[[139 148 111 146 139 105 116]
 [137 137 116 138 147 103 127]
 [139 151 110 151 147 104 118]] | 139, 118

[[122 128 128 127 110 131]
 [123 130 129 133 157 127]
 [129 127 128 129 132 126]] | 122, 126

[106 129 117 119] | 106, 119

[150 111 116 137] | 150, 137

[[129 128 129 128 130 155]
 [129 125 129 129 131 126]
 [128 127 127 128 128 111]] | 129, 111

[118 117 110 127 122 104] | 118, 104

[[156 126 124 144]
 [118 143 130 101]] | 156, 101

[[131 130 144 116 130 134 138]
 [126 141 122 114 128 137 129]
 [121 129 137 101 128 146 129]] | 131, 129
---
Input: [117 110 129 154 150 134]
Output: 129

Input:
[[136 130 145 124]
 [127 124 153 127]
 [138 126 137 130]]
Output: 145

Input:
[[128 129 129 131 103 123]
 [130 129 128 127 102 131]]
Output: 129

Input: [121 120 132 105 124 101]
Output: 132

Input:
[[102 124 107 144]
 [125 107 142 118]
 [119 155 101 138]]
Output: 107

Input:
[[137 112 130 106 129 132]
 [124 130 129 122 122 132]]
Output: 130

Input: [134 115 144 140 100  98]
Output: 144
---
[128 153 115 122 111 114] --> 128

[130 137 142 102 141] --> 141

[[134 137 139 120 132 133 115]
 [130 151 130 127 134 150 126]
 [136 137 118 145 127 133 127]] --> 150

[100 113 147 124 122] --> 124

[[116 138 110  99 120 156 125]
 [139 125 149 132 145 132 130]] --> 149

[116 128 145 140 150 122] --> 145
---
[[127 146 137 131 127 128 152]
 [125 139 129 124 123 123 132]
 [125 103 119 131 133 125  99]] yields 133

[[129 151 121 133 148 116 123]
 [126 116 134 131 126 131 118]
 [111 125 130 144 124 127  99]] yields 124

[[122 121 127 111 140 145 115]
 [130 146 126 143 104 106 146]
 [117 145 117 115 117 146 130]] yields 117

[[125 120 125 131 124]
 [125 121 136 138 134]
 [131 141 116 107 118]] yields 116

[[119 116 145 158 122 123 138]
 [128 131 121 121 131 131 127]
 [127 123 145 142 119 120 131]] yields 119

[[152 134 114 149 143]
 [132 115 130 121 133]
 [128 115 142 125 120]] yields 142

[[120 131 155 139 122 123]
 [131 104 117 151 120 119]
 [120 131 149 141 124 130]] yields 141
---
[144 124 149 135 116 155 149] yields 149
[123 134 128 128 142 158] yields 128
[132 133 151 151 139 145 126] yields 151
[154 140 139 132 135 122] yields 139
[118 106 109 141 128 125 135] yields 109
[136 125 123 104 102 116] yields 123
[130 153 144 144] yields 144
---
[[140, 113, 123, 135, 136, 145, 143],
 [146, 105, 121, 144, 125, 113, 134],
 [120, 132, 140, 137, 106, 122, 144]] yields 146

[[153, 132, 123, 137],
 [134, 123, 134, 132]] yields 134

[[119, 123, 148, 149, 142, 119, 121],
 [109, 118, 130, 155, 141, 122, 132]] yields 109

[[115, 118, 116, 112],
 [127, 142, 129, 141],
 [138, 152, 139, 153]] yields 127

[[124, 141, 118, 124, 155, 109],
 [124, 138, 122, 133, 99, 147]] yields 124

[[103, 153, 104, 141, 120, 137, 139],
 [132, 111, 131, 122, 126, 135, 131]] yields 132

[[118, 142, 122, 158, 114, 108],
 [107, 144, 150, 111, 111, 123]] yields 107

[[112, 152, 112, 129, 108, 153, 108],
 [144, 119, 110, 133, 106, 112, 133]] yields 144

[[102, 122, 143, 129],
 [130, 145, 117, 119]] yields 130

[[127, 110, 121, 122, 128, 131, 132],
 [121, 115, 124, 114, 135, 157, 122]] yields 121
---
[[145 118 126 148 124]
 [136 114 154 127 104]
 [158 128 126 144 124]] >> 148

[[127 128 121 128 124 151]
 [122 116 139 118 128 125]
 [137 119 126 136 128 117]] >> 124

[[145 127 122 148]
 [106 122 124 126]
 [130 116 131 126]] >> 122

[[140 131 151 115 136 120]
 [148 118 121 141 130 107]
 [142 139 141 111 150 117]] >> 136

[[136 135 146 106]
 [134 131 137 114]
 [114 152 149 147]] >> 146

[[101 108 126 147 120 129]
 [140 128 105 133 129 142]
 [125 137 103 103 144 128]] >> 120

[[128 141 110 133 129 135 132]
 [138 148 129 119 138 135 103]
 [130 132 142 117 138 138 112]] >> 135

[[134 119 120 120 123 128 137]
 [107 130 109 131 119 128 136]
 [125 133 117 124 143 126 130]] >> 128

[[128 113 140 134 136 114 120]
 [106 148 128 133 122 136 129]
 [124 136 147 121 115 128 134]] >> 114

[[140 142 116 120]
 [106 114 127 129]
 [117 116 125 129]] >> 116
